Below is a small trained network, with its code and all its weights. Each question gives an input and a class and asks what happens when units are switched off, that is, made to give their printed mean instead of their output.

import numpy as np


def w(rows, s, z=0):
    codes = np.array(rows[::2]) - 128.0
    scale = np.full(codes.shape[1], s)
    scale[-1] = z or s
    return codes * scale


def norm(h):
    return h / np.sqrt((h * h).mean(-1, keepdims=True) + 1e-5)


def f(y):
    return y / 2 * (1 + np.tanh(0.7978845608 * (y + 0.044715 * y**3)))


def log_softmax(a):
    a = a - a.max(-1, keepdims=True)
    return a - np.log(np.exp(a).sum(-1, keepdims=True))


def net(x, mask):
    res = np.array(x, float).reshape(1, 5) / 4 @ E
    u = 0
    for l in range(2):
        y = f(norm(res) @ A[l][:, :-1].T + A[l][:, -1])
        res = res + np.where(mask[u : u + 11], y, B[l][:, -1]) @ B[l][:, :-1]
        u += 11
    return log_softmax(norm(res)[-1] @ U[:, :-1].T + U[:, -1])


A, B = {}, {}
E = w([
[3,127,133,178,235,196,168,177,112,107],'x0',
[130,129,127,128,128,128,131,129,130,128],'x1',
[141,75,147,79,153,180,111,117,243,51],'x2',
[129,127,129,130,131,125,129,127,130,128],'x3',
[152,131,48,140,145,122,54,193,134,105],'x4',
],0.0005)
A[0] = w([
[154,93,75,126,108,133,90,140,133,145,2],'0.n0',
[44,211,135,192,160,146,170,160,16,173,56],'0.n1',
[91,59,136,141,186,173,134,130,188,95,78],'0.n2',
[81,181,144,165,152,147,169,156,53,160,25],'0.n3',
[190,141,105,143,65,26,117,98,68,217,60],'0.n4',
[199,90,40,80,87,135,48,172,172,100,8],'0.n5',
[107,166,47,141,149,116,71,199,106,141,192],'0.n6',
[203,150,107,150,48,9,113,89,43,222,82],'0.n7',
[221,136,150,7,39,148,90,99,224,57,53],'0.n8',
[129,104,134,128,133,123,127,130,128,141,134],'0.n9',
[86,48,147,143,207,189,139,134,206,73,98],'0.n10',
],0.0014,0.00042)
B[0] = w([
[70,130,130,142,204,123,114,148,122,99,121],'0.n0',
[172,65,138,129,160,33,111,85,153,157,168],'0.n1',
[171,191,131,94,61,134,100,147,99,122,138],'0.n2',
[133,86,140,108,137,66,101,88,150,138,129],'0.n3',
[74,155,141,94,153,223,122,166,158,61,208],'0.n4',
[47,118,159,161,211,85,67,168,145,101,178],'0.n5',
[208,124,48,125,116,120,87,149,105,121,155],'0.n6',
[79,182,135,65,132,245,129,178,172,33,247],'0.n7',
[136,61,115,248,164,68,149,90,115,207,241],'0.n8',
[116,121,126,137,137,135,139,128,133,118,129],'0.n9',
[159,204,119,73,34,144,89,146,114,108,162],'0.n10',
],0.0012)
A[1] = w([
[161,70,58,223,162,8,85,168,118,180,106],'1.n0',
[89,202,60,70,195,133,90,207,70,67,126],'1.n1',
[158,99,170,145,115,130,143,90,172,118,92],'1.n2',
[83,147,94,149,181,94,132,167,80,137,62],'1.n3',
[122,33,196,144,146,20,196,23,133,212,105],'1.n4',
[67,196,186,40,102,210,210,116,91,111,100],'1.n5',
[103,198,175,45,76,196,191,109,108,118,57],'1.n6',
[105,193,161,45,86,176,177,111,77,131,77],'1.n7',
[119,133,212,140,59,231,193,64,213,104,144],'1.n8',
[182,135,75,119,97,205,55,181,188,63,166],'1.n9',
[76,116,186,125,155,69,201,68,63,200,3],'1.n10',
],0.0016,0.00044)
B[1] = w([
[148,53,179,189,187,94,98,36,212,134,181],'1.n0',
[175,137,117,81,21,179,227,99,87,181,213],'1.n1',
[123,127,81,141,158,101,134,131,64,164,143],'1.n2',
[181,107,139,110,34,175,139,86,184,132,124],'1.n3',
[99,226,76,31,60,229,167,231,51,98,202],'1.n4',
[143,92,170,187,189,31,24,119,205,81,216],'1.n5',
[118,67,140,197,200,76,55,116,197,108,192],'1.n6',
[102,100,146,158,186,96,79,162,191,94,171],'1.n7',
[198,63,48,187,137,99,128,71,86,219,243],'1.n8',
[6,209,231,82,154,100,166,174,89,79,251],'1.n9',
[120,183,141,83,93,165,92,191,173,41,149],'1.n10',
],0.0012)
U = w([
[123,57,178,217,228,35,35,92,223,98,168],'0',
[52,251,159,32,92,185,161,226,89,67,194],'1',
[226,76,29,144,71,166,203,62,68,253,1],'2',
],0.005,0.00081)

Each question gives the input, the list of numbers given to net, and the class t.
The units are the neurons (one row each of A and B). Each row of codes is followed by its name. A weight is (code - 128) times the scale printed after its matrix; where a second scale follows, it is the last column's (A, B and U).
mask holds one flag per neuron, layer by layer. A switched-off neuron (its flag False) gives its mean, the last column of its row in B, instead of its output. The means were averaged over made-up inputs and are rounded, as every weight is.
A unit's drop is (log p(t) with every unit on - log p(t) with that unit switched off) / (log p(t) with every unit on - log p(t) with every unit switched off).
The circuit of an input: a set's keep is (log p(t) with only the set's units on - log p(t) with every unit switched off) / (log p(t) with every unit on - log p(t) with every unit switched off). Starting from the 12 units with the biggest drops (on a tie, the unit counted first), units are removed one at a time, each time the one whose removal leaves the highest keep (on an exact tie, the one counted first), for as long as the keep stays at least 0.8.
units of the circuit, in order: the units of the circuit, biggest drop first
most important unit: the unit with the biggest drop
k most important neurons: the k neurons with the biggest drops, biggest first
k most important neurons of layer l: the k neurons of layer l with the biggest drops, biggest first
drop of u: that unit's drop, to one decimal
input [-5,-7,3,-2,-8], class 2: units of the circuit, in order -> 1.n8, 1.n4
input [-4,-1,-8,-3,0], class 0: most important unit -> 1.n5
input [-4,-6,6,5,0], class 2: units of the circuit, in order -> 0.n8, 1.n5, 1.n4
input [-1,3,-2,2,6], class 1: 2 most important neurons -> 1.n8, 1.n9
input [-8,4,-1,0,0], class 0: 3 most important neurons -> 0.n7, 1.n4, 0.n4
input [-1,-5,-2,-2,8], class 1: 3 most important neurons of layer 1 -> 1.n8, 1.n9, 1.n1
input [3,-5,-5,-8,8], class 2: 2 most important neurons of layer 0 -> 0.n8, 0.n1
input [1,1,-1,1,4], class 2: 2 most important neurons -> 1.n1, 0.n7
input [1,5,-1,5,1], class 2: 3 most important neurons -> 1.n5, 0.n6, 1.n6
input [8,6,-2,2,8], class 2: 3 most important neurons -> 0.n7, 1.n1, 0.n4
input [-5,-1,0,7,7], class 1: 3 most important neurons of layer 0 -> 0.n7, 0.n1, 0.n4
input [-1,3,-7,8,4], class 1: 2 most important neurons of layer 1 -> 1.n8, 1.n9
input [6,7,-5,-3,8], class 2: 2 most important neurons of layer 1 -> 1.n1, 1.n5
input [-6,4,-5,6,3], class 1: units of the circuit, in order -> 0.n7
input [-5,1,-8,8,1], class 1: 2 most important neurons of layer 1 -> 1.n0, 1.n1
input [-8,7,5,5,-5], class 2: 2 most important neurons -> 0.n8, 1.n4
input [-7,-5,-8,2,5], class 1: 2 most important neurons -> 0.n7, 0.n4
input [0,-1,7,6,-4], class 2: 3 most important neurons of layer 0 -> 0.n7, 0.n8, 0.n4
input [-1,-6,-1,6,8], class 1: 2 most important neurons -> 1.n8, 0.n8
input [2,1,-7,4,2], class 2: most important unit -> 0.n1
input [-5,-3,8,7,-6], class 2: 2 most important neurons -> 0.n8, 1.n4
input [-7,-7,-2,-8,-4], class 0: drop of 0.n7 -> 1.3
input [-2,1,-8,-2,-6], class 0: drop of 1.n9 -> 0.0
input [6,8,-6,-1,7], class 2: drop of 1.n5 -> 0.2
